siko: [  -1,  146, -153, -344,   42,  -76]
zurad: [ 623, -389,  734,  325, -676,  702]
kizu: [  16,  780, -536, -888,  443, -151]
gori: [ -18,  638, -487, -784,  358, -162]
dagu: [ -22,   82, -122, -263,   31,  -80]
dutus: [ 638,  -18, -153, -344,   42,  702]
then: [-18, 638]
[-487, -784,  358]
Table of tags by key:
[-76] -> Z_155
[16] -> Z_719
[15] -> Z_12
[-1] -> Z_716
[0] -> Z_434
[623] -> Z_176
join siko 0: 
Z_716

dutus: [-582, -475,  483,   27, -487,  324,  -61, -577,  852,  412, -427, -369,
  -88, -173, -181, -406,  830,  311, -499, -109,  674,   54,  221]
dagu: [-582, -475,  483,   27, -487,  324,  -61, -577,  852,  412, -427, -369,
  -88, -173, -291,   55,  204,  320,  159,  203, -517, -454,   91]
siko: [-719,  724,  172,  528,  377,   45,   55, -427, -369,  412,  852, -291,
 -173,  -88, -577,  -61,  256,  168,  118, -111,  -62,  246,  -62]
key -> tag
[56] -> Z_789
[-61] -> Z_355
[55] -> Z_13
[-427] -> Z_570
[54] -> Z_4
join siko 6: 
Z_13
where: [246]
siko, 21
then: [ -61, -577,  852,  412, -427, -369,  -88, -173, -291,   55]
[204, 320, 159]
asked: [-582, -475,  483,   27, -487,  324,  -61, -577,  852,  412, -427, -369,
  -88, -173, -181, -406,  830,  311, -499, -109,  674,   54,  221]
dutus

zurad: [-122,  322,   72,  132,  -42,  259, -125,  337,    0,   25,  492,   83,
   70,  -79,  320, -397,  246, -230, -156,  407, -224,  139, -252, -103,
  -90,  152, -348]
Tizev: [ 390,  319,  505,  -91, -291,  204, -133, -282,   33,  404,  -95, -429,
  210, -364, -124, -109,   67,    0, -134,    9, -277,  270,   48, -336,
   -9,  211,  434]
Nus: [-312,  225,  301,  132,    0,  337,  259, -125,   25,  -42,   27, -635,
 -168,   63, -264,  108,   16,  444,  391, -161,  348, -136,   45,  517,
 -340, -133,    9]
Tanom: [ 132,   73, -290,  -21,  733, -127, -184,   23, -358,  231,  232, -337,
  139,  261,  138,   71,    7,  200,   63,  272,   56,  320,  -49,  121,
 -164,  331,  -10]
where: [-156]
zurad, 18
where: [-291]
Tizev, 4
then: [ 444,  391, -161,  348, -136,   45]
[ 517, -340, -133]
where: [-9]
Tizev, 24
then: [ 132,  -42,  259, -125,  337,    0,   25]
[492,  83,  70]

